Here is a tiny trained network, its code and every weight. The questions are about switching its units off for an input and a class, where a switched-off unit gives its printed mean instead of its output.

import numpy as np


def w(rows, s, z=0):
    codes = np.array(rows[::2]) - 128.0
    scale = np.full(codes.shape[1], s)
    scale[-1] = z or s
    return codes * scale


def f(y):
    return np.maximum(y, 0)


def log_softmax(a):
    a = a - a.max(-1, keepdims=True)
    return a - np.log(np.exp(a).sum(-1, keepdims=True))


def net(x, mask):
    res = np.array(x, float).reshape(1, 4) / 4 @ E
    y = f(res @ A[0][:, :-1].T + A[0][:, -1])
    res = res + np.where(mask, y, B[0][:, -1]) @ B[0][:, :-1]
    return log_softmax(res[-1] @ U[:, :-1].T + U[:, -1])


A, B = {}, {}
E = w([
[103,136,34,53,239],'x0',
[37,43,254,99,194],'x1',
[11,238,126,212,188],'x2',
[214,208,234,107,194],'x3',
],0.008)
A[0] = w([
[170,177,68,155,95,128],'N0',
[188,158,94,178,108,52],'N1',
[51,193,136,170,188,74],'N2',
[84,127,170,40,161,73],'N3',
[122,94,76,79,206,151],'N4',
[133,180,190,107,142,116],'N5',
[84,158,99,212,132,85],'N6',
[104,101,180,140,90,64],'N7',
[127,83,63,114,214,142],'N8',
[184,189,87,129,102,131],'N9',
[57,102,197,104,136,33],'N10',
[153,130,170,39,54,96],'N11',
[211,57,127,56,97,87],'N12',
[33,79,68,154,75,62],'N13',
[100,105,182,80,171,65],'N14',
[130,152,189,210,76,5],'N15',
[206,219,206,98,165,223],'N16',
[112,108,176,246,69,118],'N17',
[78,162,110,35,176,143],'N18',
[95,115,167,138,16,130],'N19',
[189,70,128,67,125,125],'N20',
[116,184,69,33,127,108],'N21',
[140,100,109,119,189,113],'N22',
[142,129,80,130,182,80],'N23',
[62,82,88,136,73,98],'N24',
[163,16,88,105,97,113],'N25',
[60,77,184,102,126,80],'N26',
[78,60,206,102,149,43],'N27',
[60,199,123,171,121,123],'N28',
[168,167,188,116,178,77],'N29',
[142,130,192,162,64,93],'N30',
],0.011,0.0021)
B[0] = w([
[14,35,124,70,23,208],'N0',
[85,59,117,110,45,188],'N1',
[121,221,172,96,131,233],'N2',
[156,105,112,115,56,184],'N3',
[169,102,206,217,124,193],'N4',
[124,153,54,83,193,188],'N5',
[69,211,151,73,144,205],'N6',
[146,95,108,178,95,176],'N7',
[229,95,166,200,149,191],'N8',
[56,22,110,48,48,201],'N9',
[101,94,123,79,42,201],'N10',
[139,192,186,116,182,186],'N11',
[80,220,219,17,150,220],'N12',
[209,163,19,85,226,234],'N13',
[120,109,94,110,62,187],'N14',
[191,137,161,199,115,205],'N15',
[154,50,32,65,212,247],'N16',
[203,115,176,184,151,232],'N17',
[214,96,200,203,74,190],'N18',
[206,111,143,177,160,210],'N19',
[119,225,189,72,169,197],'N20',
[195,82,200,158,55,183],'N21',
[148,88,179,203,97,159],'N22',
[214,97,197,188,82,164],'N23',
[194,103,29,98,232,209],'N24',
[102,250,156,100,176,215],'N25',
[82,88,47,68,43,200],'N26',
[87,141,82,67,2,211],'N27',
[93,233,226,44,118,218],'N28',
[188,100,22,63,169,196],'N29',
[202,72,156,203,148,199],'N30',
],0.0056,0.011)
U = w([
[85,236,197,91,166,94],'0',
[78,64,98,108,32,84],'1',
[198,89,190,217,131,106],'2',
[150,112,19,103,244,117],'3',
[85,93,149,133,177,253],'4',
],0.011,0.0052)

Each question gives the input, the list of numbers given to net, and the class t.
The units are the neurons (one row each of A and B). Each row of codes is followed by its name. A weight is (code - 128) times the scale printed after its matrix; where a second scale follows, it is the last column's (A, B and U).
mask holds one flag per neuron, in row order. A switched-off neuron (its flag False) gives its mean, the last column of its row in B, instead of its output. The means were averaged over made-up inputs and are rounded, as every weight is.
A unit's drop is (log p(t) with every unit on - log p(t) with that unit switched off) / (log p(t) with every unit on - log p(t) with every unit switched off).
The circuit of an input: a set's keep is (log p(t) with only the set's units on - log p(t) with every unit switched off) / (log p(t) with every unit on - log p(t) with every unit switched off). Starting from the 12 units with the biggest drops (on a tie, the unit counted first), units are removed one at a time, each time the one whose removal leaves the highest keep (on an exact tie, the one counted first), for as long as the keep stays at least 0.8.
units of the circuit, in order: the units of the circuit, biggest drop first
unit that matters most: the unit with the biggest drop
k most important neurons: the k neurons with the biggest drops, biggest first
drop of u: that unit's drop, to one decimal
input [-2,8,7,0], class 1: units of the circuit, in order : (N26, N27)
input [7,3,2,6], class 2: units of the circuit, in order : (N18, N4)
input [0,-7,6,8], class 3: units of the circuit, in order : (N16)
input [-5,0,2,-5], class 2: 4 most important neurons : (N16, N17, N29, N5)
input [-7,0,-3,-8], class 3: units of the circuit, in order : (N13, N24)
input [6,-3,5,7], class 3: 2 most important neurons : (N16, N29)
input [1,4,-5,-3], class 0: units of the circuit, in order : (N25, N12)
input [5,-5,-5,-4], class 0: units of the circuit, in order : (N25, N12)
input [7,4,6,-2], class 2: 2 most important neurons : (N18, N8)
input [0,-4,-5,-6], class 3: 3 most important neurons : (N24, N28, N13)
input [-6,-3,-7,-4], class 0: units of the circuit, in order : (N12, N25)
input [8,5,3,8], class 2: 2 most important neurons : (N18, N4)
input [2,-2,2,0], class 4: 3 most important neurons : (N12, N27, N25)
input [2,-1,4,8], class 3: unit that matters most : N16
input [2,-1,-6,8], class 3: 4 most important neurons : (N16, N29, N28, N2)
input [-8,6,6,0], class 2: 3 most important neurons : (N17, N15, N30)
input [-8,7,-3,-7], class 2: 2 most important neurons : (N19, N17)
input [2,-5,-2,5], class 1: units of the circuit, in order : (N9, N0)
input [5,-5,0,0], class 1: 2 most important neurons : (N0, N9)
input [-1,7,5,-5], class 1: units of the circuit, in order : (N26)
input [3,0,-8,-7], class 0: 2 most important neurons : (N12, N25)
input [8,1,3,-3], class 2: drop of N10 : 0.0
